Each row is followed by its class.
[ 47 -41 -17  -1   1  21 -22  59 -34  40  -6 -10   9  10 -28  20  -4  -8
 -16  19 -26  -2  14 -12  -4  -3 -28  20  16 -61  14  30  18 -18  -2  37
  -2  -4 -27 -29  28]
Zugo
[ 62  -8 -17 -13 -38   2 -34  31 -14  13 -10  26  46 -91 -28  47   2  32
 -34   6  -7  -2  29 -24   1 -60 -26 -25  -6 -33 -48 -13   8 -28  -8   6
 -55  20  -8 -18  -6]
zir
[ -1 -24 -16   9  45 -29   9 -10  15  24  34 -22  -4 -14  33   7 -65 -10
  78  -8  27 -23  14  57   8  11  -5   3  24 -14  16 -17 -22 -21 -16 -27
  13 -26 -21  61 -39]
Tig
[ 40 -10 -68  17 -24  22  20  63  22  -6  -4  -1  14  13 -59   6  -4 -18
 -33  39 -49   5  25   8  17 -28   1  11 -19  18  53 -20   9 -44   3  15
   3  65 -23  11 -62]
bazo
[  3  20  23 -18 -14 -11 -21  10  17  -9  -5  -8   9   5  49 -12 -30   1
   0 -10  30  16   8   1  14 -14 -18  -9  24 -14 -16   5  20 -36  -9 -30
   0   7   7 -15   8]
vavi
[-19  -6 -20   4 -37  38   8 -16  19 -51  -8  -8   0 -52  27 -19  26  -1
   4  -9  17 -12   2  26   6 -10  10  22  10  23 -12   7  22 -25 -13  11
  21  -5  28   6 -13]
pemod
[ 14 -15  27  -6  29 -15 -18  20 -16  28  34   2  33  -6  57  11 -24 -29
 -14   5 -23  35 -22   4 -16  14   9 -16  35 -21 -27 -38 -22 -11  -4 -24
 -38   1 -10 -23 -14]
vavi
[  9 -11 -17   6  -6  -7  -2  -7  12 -17   7  11  -1 -18  24   3 -16 -10
  16 -13 -28 -11  -3  30   8 -25  10  -9  31 -27  18 -12 -29 -16   4  23
 -22 -17  -8  10   6]
zir
[ 77 -23  41   3  28 -14 -15  26  19  15  -4  12  37 -60 -67   8 -68 -17
 -47   0 -28  43   6 -10  -2 -25  34 -21 -58  25   3   7  -2 -29   0 -59
 -18  11 -60   4 -61]
Vumip
[ 14   0  19 -24   3  12 -17  75  39  23  22  -4 -19  20 -39 -28  -7 -14
 -34  -6  30  -4  42  63  21  30   8   8  28 -53 -37  38  71 -13 -36  -3
  38  30  22 -55  23]
nogot
[ -28   20  -56    5    4   61  -23   21   25 -102   -2  -21   -8  -30
  -95   -6   16  -11  -10   -4   46   -8  -16  -16   -2   -2  -66   18
  -66   21  -11   63   35  -11   -8  -10  -20   -7  -20  -52    8]
nogot
[  1  -3  17  -6 -12  20   4   5  -6   5   9 -22   0  15  45 -14  -6   3
  15   4  28   9   8  13   3  -3 -12  13   8  -3 -18   2  29  -7 -17  -6
  25  -4  25  -7 -13]
fabam
[-26   8 -25  10 -13 -11   2 -31  -2 -47  -9  -5  -6 -23  -6  -5  15   3
   2  -9  22 -11  10  18   4 -10  -3  24  12  -7  10   2   3  -4 -15 -18
  -5 -14  -1   1 -10]
zir
[ 55  -5  -8  -1  17 -13  10  46  -1  18  36   8  13  28 -45   7   5   2
 -41 -32 -23   8  54 -34  24  17  34  15  -1  -9  -8  -6   5 -13  11   2
  17  45 -18  26 -29]
vavi
[ -2  -9  24  18  -1  13  21   5 -67  10 -32  -7   6 -45  26  41   1   8
 -23  11  21 -12   0 -10  -8 -35  44  -5  -2  -5  14   1  15   6  29 -38
  -9 -26 -52 -11 -18]
fabam
[ 19  10 -27   8 -10 -19  12  -5  11 -28   6  11 -18 -15  22  -2   3 -19
  -5   0   2 -12   9   5   8 -24  19 -18  -5   2  24   3 -10 -17  27  25
 -21 -21 -30  -8   4]
pemod
[ -1  -8  33   6  -2  57  -3  21  48   8  -2  43  15 -47   5  17 -21   6
 -11 -74 -29  17 -32  -7  -3   7  31  18  -5  37 -42 -10  13 -44  11  -6
  20  28 -23  16 -25]
zop
[ 18 -13 -27   4   6  30  20 -21 -10  -2   9  -5   8  -1  -8  13  30 -17
  15 -38 -26   7   8  15   2  -5  10  27  32 -45  -8  -3  14  -1 -15  16
  -3 -19 -28   5  -2]
kufem
[-27  10  -3   0   0   4  -2  -6  36 -12  12  -7  -4 -14  22  -8   8  13
  -4 -38  13  -6   4  32   9  13   7  13  -9 -15   4  12   7 -26   9  -8
  29  14  15  10  -6]
vavi
[  1 -46  25   1   3  12   5  13   5  90   9   0   2  19   4  30 -55  19
  16 -13 -12  -8 -30 -13 -16  -1  22  -7 -20  52 -27 -16  -8 -49  38 -35
   5  22 -42  23  -1]
Kila
[-24  14   3   0   3  16  -5  55 -24  53 -18 -10   0 -61 -88   3  -1  22
  18 -17  15 -30  20  -1   9   3  10  10 -16 -19 -11  16  68 -30 -18 -50
  15   2 -80  46 -36]
Vumip
[  0   0 -38 -11  31  -9 -10 -15   9  60  35  24  19  -7  12  -1 -20  10
  18 -37 -39  -1  -8  39   2  -6  13   7  20 -57 -21 -58  35 -37   4   5
 -12  16  -5  32 -40]
Tig
[-15   2 -34   6 -13  15  -7  14  11 -42   8 -24 -10 -16  40  -2  18   8
  14  21  34 -11   7  25  -4 -23  18  13  22 -16   9   2  13   6 -10   7
  -3 -17  28 -14   8]
zir
[  9 -30 -30 -25 -20 -82   8 -43  35 -59  12 -40 -28  33  37 -25 -25  -4
  40  53  37 -21  31 -63   5  20 -61  10  25   0  24 -21   4  -8  17  19
 -49  -3   1   7  11]
Kila
[  6 -31  47 -12   1  -7 -44  28  20  45  -6  31   9  10  37  22  16  -2
   3   1 -81   5  -7  22 -13  13  28 -41 -38 -13 -25 -11 -43  -8  -7   1
 -45  -8 -29 -20   8]
pemod
[ 22  13  47  10  10  32 -13  55  18  42  51  28  17   4  45  -2  -7  12
  22 -70  -7  36  -3   9   5  -8  77  -4  33  -2 -45 -40  23 -26  -5  14
   7   1   3  -4  -7]
fabam
[ 47 -27  27  -3  23 -26 -26  39  23  48   4  23   2   9 -27  10   3  -7
  16  21   4 -11   6  30   6  -5  29 -14  15 -28  -8   7   7 -37 -13  10
   7  26 -10  -5 -26]
Zugo
[  8  -8  13  20  44   3 -36  -2   3  -2  -6  19  35 -87 -28  13  -7  51
  14 -15  12  12 -27  96  -8 -29  23 -12 -11 -15 -32   8  20  23  15  -7
  -8 -46 -64 -63   5]
vavi
[  5 -65 -37   1 -51  38 -17  20 -55  -5   5  -1  16 -42  61  36  46  -1
  27  36 -33 -18  -4  10 -40 -19  20 -42  17  -8   0 -38 -38 -15  18  53
 -60 -19   7 -41  68]
zop
[-15   3 -17  12   4 -39 -12  -3  18  32  -5  28  -2  14  26   9 -33  -8
   2 -46 -33   6  13  38  14  -8  16 -11  20   5  -8  -9 -24 -22 -24 -18
   7 -16 -24  15  39]
Kila
[ 13 -13 -28   3   7 -32   0   4  36 -19  14 -12 -16  22  17   3 -18 -13
  26  14   4 -17  27  26  15 -14   1  -9  25 -26  14  10 -17 -11  -4  21
 -19 -19 -29   1   4]
Zugo
[ 23  13  -1  -2 -18  -8   2   6 -38  19   2  15  30  17 -44   4 -31 -42
   2  28  24  16   2 -22   5 -32 -37  24  17 -20  -6 -17   8 -34   2 -81
 -45  19 -39  16 -51]
zop
[   3    3  -51   42   -3   20   53   16  -48  -17   -3    5    0  -57
 -114   -1   60  -11  -30   54   53  -67    9   52   11    3   -8   29
    9    6   21   48   29  -13   39   32   35   31  -25  -20    1]
bazo
[-11 -12  29 -15 -13  17 -15  -4  39  13   2   6 -14   0  69  -9  11  -1
  -3 -40  -5 -13   0  11   1  -9  47 -36  -8 -15 -32   6  31 -28   5  17
   7   8  22  20   4]
Kila
[  7 -36 -14  -6  25  29  16  35  -1 -33  -6 -13  23 -18 -25  26 -31   1
   5  -3 -41 -18  20 -35 -29  38   4 -18 -22  25  10 -19 -34 -24   9 -50
 -16  26 -40   0  30]
kufem
[ 39  -8  13  30   7   0  35  23 -22  42  37  17   9   8   4  -8 -39 -19
 -24  31 -43  13   8 -16  -9   3  12 -10  23  14  11 -14 -40  11  20  30
  19   9 -11 -16  -5]
zop
[-17   7   5 -10 -10  26  -9  -3  12  19   1  -1 -20   1  30   1 -11   2
 -18 -17   7   4 -12  35   9  -2  -9  -3 -17 -12 -23   1  14 -16   7  12
   4  -3  11 -30  23]
Vumip
[  7  -7 -16  -3 -21  32   1 -16  25 -26  11  -9   1   2  37  -7 -11  -7
  17 -30  -2  15  -2 -16   1 -24  22  14  30 -10 -14  -7  24 -12 -24  13
  11 -10  27   8  -1]
nogot
[ 22  26 -10  15  25  26  35  51  26  29  25   0 -29 -26 -12  23  27  -5
 -29  12  -2 -18  37  13 -26  29   6   2 -51 -60  -7  -8  93 -16  -8  28
  42  10   1 -75   0]
Tig
[-35 -24  13  -3 -39  81 -30  11 -59  -7 -15   5  18 -65 -18  38  41  -3
 -14 -63  -5  11 -46 -18 -31   3   3 -42 -63  30 -11 -15 -26 -31  13   1
 -45  24 -13  -1  -2]
Vumip
[-71  -3 -20 -23 -28  -2   9 -26 -37  45 -29  -4 -39  17   6  33   8 -10
   5 -44 -13  -1 -40 -12  -1   6   4  -3  69  16  -7 -43  -6  48 -26  32
  -5 -24 -25   7   2]
pemod
[ 36 -40   8 -38 -29 -32 -18  28  11  -6   1 -23   7  12 -23 -22  41   5
 -12  37 -33  -4  13 -45 -12 -10  51 -14  34 -59  35  38   5 -39   4 -15
 -14  28  -7  23  -6]
rinud
[ 47 -23  14   0  11  -4  -3  45 -24 -28  28  -1 -27  57  12  19  -1 -30
 -10  25  35  -1  19 -16  -6  45 -48  -5 -36  34 -15  -6 -43  -5   1  -4
 -18  27  -7 -38  -7]
zir
[ 11   3   2 -15  18  30  -2  23  23  10  34 -19  21  33  71  33   0   3
  32 -37 -16  26  -1 -39 -15  12  27 -14 -11 -16 -30  -2  -4  -2   3  -4
 -31  -4  -2  28  40]
rinud
[ 22  23  -9  -9 -11   1   7  -8 -13 -18  -7  16  11 -24  17 -14  37  -1
 -19 -26 -38  24  10  22 -10 -14  28 -29  13 -25 -28  -1  28 -27 -43 -14
  26 -10 -11 -24  22]
rinud
[-26  -5   6   4  13  49 -41  30  -3  15  -6 -15  37 -42 -28  13 -31  26
   4   5  30 -26 -23  21 -27 -33 -16 -60 -31 -18  -4  88  -7 -37   6 -14
   0  21 -18 -13   6]
Tig
[-69   5 -10  35  10  21 -23  51 -18  48 -10  11 -17  19  25  38 -34  37
  20 -13  31 -13 -18  21  -7   7 -14  17  28 -19  24 -25 -15  -8   9  11
   2   7 -35 -36   6]
Zugo
[ -9   2  -1 -13   9 -12  -3  -8  35 -27  -6   4  -6   4   7 -20 -18   0
  -5  -1 -22  -4 -22 -18  13   3 -10  10   4  17  -8  -4 -14  -7   8 -27
  10   5  15  23   6]
Kila
[ 65 -11   6   9  34 -12  13  28  30  44  26  16  16 -67 -37   7 -45  -6
 -53   6   2  10 -10  38   9  -7   1  11 -11   2  -6  40   9   0  47  27
   8   5 -43 -22 -15]
pemod
[  4 -20  21  -8 -17  24  12   2   8  20  -4 -13  15 100 -23  -3 -23 -38
  30  -5 -40  14  -6   7   8   4  14  15 -25  51  16   9   0 -11  12 -38
 -12  37  -7  60  -5]
Tig
[  1  -2  -8  10 -14 -26 -15   4   3   0  -4   1  -2 -44  12 -18  24  10
  15   9  23 -29  36  37  11 -14  26  11  20 -20  -5  19  18 -14 -22  -1
  25 -25  19  23  20]
Zugo
[-40  11  22 -43   5 -11 -64  25 -23  41  -1  -1 -37  33  -5 -38  -8  10
   6  -6  61 -30 -32 -24  -8  30 -32 -38  -7  18 -45  13  30   1   7   9
  -7  -3   9 -14  44]
bazo
[ 41 -22  19 -18 -39  -1 -12 -11  -4  10  11   9  -6  -1 -56   7 -23 -24
  -7 -18  43  19 -19  22 -11 -42  -2 -25  27   1 -37  24  -6  14 -15  -5
  -5 -27  -3 -24  20]
rinud
[ -7 -19  21  -4  -4  -5 -15  16 -23  10   2   3   7  25  25 -10 -47  38
   2 -38  33  -9  19   8  25  -5   8   9  30  -4 -19   0  -7 -19  35 -50
  -4  22 -50  39 -18]
Kila
[ 15  20  -1  12   3  -4   9  -7  40 -14  13   1  11   1  29 -22  11 -17
  -6 -15   7  13  25  10  17   3  32  36  12 -13  10  30  19 -13 -11  12
  25   0  31  10   5]
pemod
[  0 -24 -57  18 -65   7   5  -1 -31 -53 -24 -30  -3 -25  22 -14 -41  14
  36  53  10  -8  22  26  17 -78 -45 -27  49  35  33 -12 -20 -10 -33  35
   3 -35 -16 -18 -26]
fabam
[-19  21 -10   4 -56  -6  21 -16   2 -79  -6 -12 -23  11  27 -43  -7  10
  35  18  20  -5  -3 -11  -8 -31  -3 -35  26  22  28  -8  11 -32  18   1
 -17 -10 -39 -19  13]
rinud
[  2  -3 -17 -14 -47  -9  -6   2  22 -29   3 -17  -6  -4  34 -22   1 -13
  -2   6  21   1  23  16  -9 -15  12   9  11 -10  -1 -14  21  -5 -17 -32
  -3 -15  23   6  15]
bazo
[-25 -33  43 -23 -23  13 -14  33 -50  26  11 -14  -9  62 -14 -14 -29  36
  50   7  24 -48 -28 -43  -1   4   1 -16  48  13 -15   5 -47  -6  53 -42
  -3  24 -44  57 -14]
vavi
[  5   8 -25   9 -11  -1  -4   0 -19 -39   3 -28  10  14 -93 -16  -1  34
  55  41  38  15 -18  -8  12 -10 -66  47  21  11  20  26 -37  18 -12 -23
   6  -9 -27 -16   3]
Vumip
[  3  36  26   3  11 -27   4  -3 -17 104  -8  -3   4  43  15  -2 -41 -21
   6 -16   4   0  10  -7  31 -31  -6 -14  34 -35  -3  40  26 -33 -15   1
  17   2 -40  47 -22]
Zugo
[ 37 -27 -12 -21 -36  10   3  23 -49  11   3 -23  44 -18  -6  42  -9  25
  20   7   6  23  12   2 -14 -30 -23 -76  21  24 -28  -9 -47  19 -36 -14
 -18  52 -36   6 -25]
nogot
[-45   6 -27  12 -14  22  42  31 -40  56 -10 -37  -7  36  22  28 -56 -45
  18   5   4 -13   3  46  22 -22  -6 -39  38  45  19  -6  -1 -20  -8 -10
   7  10 -53  31 -11]
vavi
[  3 -12 -25   2 -23  -3  -8  11  -4 -34  -4   0  10 -13 -21 -13  14  -1
 -17  15  11 -20  53 -15  -7 -17  32   2  32 -55   1  12  41  -6 -26   2
  -7  -4  15   2   9]
rinud
[ 11  37 -14  -4  26 -25   7 -26   0  11   7 -10 -13  36   2  10  17 -19
  21 -26   3  34 -13 -10  -2  -7  -8  -5  14 -46  17  -6   6   6 -33   9
  10 -22 -15 -22  -3]
Zugo
[-10  15 -23   5  10  20  20   2  13  -7   2  12  16  52  23  11   1 -25
  -7 -24 -12   7  14  17   6  19  10  35  10   3 -27   4  24 -28  -7 -28
  -5  22 -29  -5  11]
pemod
[  0 -47 -30  -2   3  54   5  15 -10   8 -16  14   9  54   9  23 -26  20
  -8 -43 -69   6   3 -12  -7 -12  70  31  51  -9 -31 -33  30 -33 -12 -21
  16   3 -53  13  -7]
rinud
[  5  21 -12   5  -5  -1  -2  -8  13   5  -8 -12  19 -21   9 -20  13  15
   7   5   1   9  28  24  17 -10   3  22   1  -1 -24   4  58   1 -27   6
  12 -16  -1   0   6]
bazo
[ 24  -4  -6  -5   6 -10  19  -8  -5  -3   3  -2  17  -1   0   4   3 -30
  10   7 -25  -4  19   8  -3   5  17 -21  13 -17  10   4  -8   0  -5  13
 -16  -9  -7 -10  38]
pemod
[ 18   7 -60   2  16  44 -15  39 -33   7 -10   0  27 -15   9  29  34  37
 -22 -25 -31  34 -40  -4 -19 -10  -5 -21  -2  12   1  -1  12   2   4  61
   8  30 -47 -40  15]
bazo
[ 40   5  12  11 -19 -24  49   5 -39  -4  15 -12   1  34 -53 -40  43  14
   8  59   4  -5  36 -41   1   3  20  42  52 -34  19  13  51  29  27   9
  13  15 -60  -7 -33]
zop
[ -6   4   0  43  -3  18  29  52  33  20  -1  18 -14  14 -35   0 -47  -9
  21  35 -61 -10 -19  -9  20   6  -6  16  40  83  10 -23 -43 -11 -14  44
  37  -5 -15 -17  18]
bazo
[  6   6  35  19  25  16  -1 -13  21  12 -11   8 -14   7 -16  12 -58 -30
 -19 -15  29   4 -21  -9  31 -11 -35  18 -41  35 -14  32  10 -17  29   0
  -7 -23 -11 -20   9]
Kila
[-16 -16  65 -39   2  25 -22  31  50  10   2   7 -16  18 -37 -14 -23  18
  -4  -9  19 -44 -20 -33   9   3  35  -3   2   1 -58  30  49 -44  50 -24
 -18  14 -16 -11  11]
fabam
[ 15  21  24   4  21  20 -39  51  -1  39  14  13  12  -6 -55  23 -16 -11
  17  -6  58   7   9  35  18  -7 -32 -10 -45  -7 -54  22  43 -25  -8 -23
 -45  -6 -33 -58  21]
nogot
[-15  44 -15 -18  -1  13  15  13 -15  -4  12  13 -23  20   9  32   9 -16
 -13 -33  40   0 -27  29  19  -8 -23 -17 -15  25 -48 -19 -28  35  26 -47
 -12  -2   6  -5  53]
Kila
[ 13 -11   4  13 -25  48   8  -4 -28  -4   6 -12 -15 -55  -5 -37  38 -17
  -6  -3 -20 -19  18  61   4 -14   0  10 -47 -30 -10  10  72 -34   4  23
   4 -43 -15 -17 -21]
zir
[ -11   23   19    7  -19 -101   26   -6   22   17   28   23  -29  -41
  -43  -18  -48  -27    1   13   29  -19    4    3   10   13    6   42
   25   25   36  -54  -45  -27   23  -95  -12  -11    7   37   -2]
zir
[  2  -8 -29   4  -8  39 -14  11   9 -39   3 -13  21  10  33  -8  13 -13
  32   2  -4  12  15  16   2 -13  12  22  13 -13 -15   2  29  14 -43  -1
  -2 -10  31  15   7]
nogot
[   7  -47    6    6  -19   35  -25   18  -35   -3   20   15   -7   17
 -107  -12    4  -11  -22  -48   37  -34   15    6    5  -18   50  -10
    6  -20  -11   49    9  -22   26    4  -15   15  -43    5  -24]
nogot
[ 28  -8  49 -11  19 -42   5 -23 -79  47  13  20  -6 -42 -11   2 -12  -3
   2  -8  25  -8   5 -37 -11  24 -17  -3  30 -44 -33 -36   4   4  13 -31
 -16 -34 -55 -15 -16]
zop
[ -3   2  54 -13  33  -1  10  10 -10  37  20   8 -20  51 -10 -12 -27   0
  15 -41  21 -21  18 -32   1  15  76   0  18 -49  -6 -10  17 -34  28 -74
  14   6 -55  30 -45]
zop
[ 59 -11 -17  34  26   0  17  -8  30  36  18   1  46 -40 -34 -15 -56   8
 -14   3 -66  42  38  14  30 -32  27  11   5   1  15 -14  20 -19 -24  58
  19  10 -12  13 -60]
Vumip
[ 16  15   6   0   0  -9 -27  18  45 -10  10   3  12   3  56 -20   8   4
  19  -7   5   7  29  18  19 -15  31  -1  10 -22  -6   8  14  -3 -18  22
   2  -1  45  25  16]
Zugo
[-20  48 -11  19 -16   4  -3  42  12  69 -10  12  43 -49 -74  21 -23  -6
   0  -3  -6   6  29  52  46 -26 -57  10   7  10 -44  10  45 -16 -44  -5
  -8  13 -26   5  -8]
vavi
[ -8  -3  -8 -22 -14  -2 -16   3   5  -9  17  -5  -9 -22  13 -28  26  13
   0 -11  25 -16   2  12  -6   1  16 -15   2 -39  -4  10  30 -25  13   3
   0   9  16  19  -1]
rinud
[ 43 -39   0   4   9  34  19 -20 -27  54 -15  26   7 -20 -21  23 -15 -11
 -31 -29 -88  -6 -24   2  25 -17 -17  17  -6 -17 -20  -6  -5 -40  27  28
  17  -8 -30  13  -6]
Kila
[  6  -7  -2   7  13  -7 -36  18  15 -34  -7  18  22 -10   8  -5  11  11
  14   5 -40   0  14  15  -5   5   7  11  -8 -16 -11  10  11 -13 -13 -10
 -25 -17 -19 -19  32]
Tig
[ -2  -4  28   6  -9  23  11   3 -26  38   6  19  -2   9  -1  14  11 -54
 -28 -46  13  -2   5  35   5  18   6 -24 -48  34 -36   0  10 -44   0 -28
   5  27   8   8  12]
Kila
[ -5 -28 -47  -3  23  14  -2  41  10  21  13 -30 -24 -10 -31  -2 -47  24
   5 -29  -5 -14  19  15  37  -5  -2  13  40   3  -3  -6  35  -2  -6  46
  32 -12 -59  24 -62]
vavi
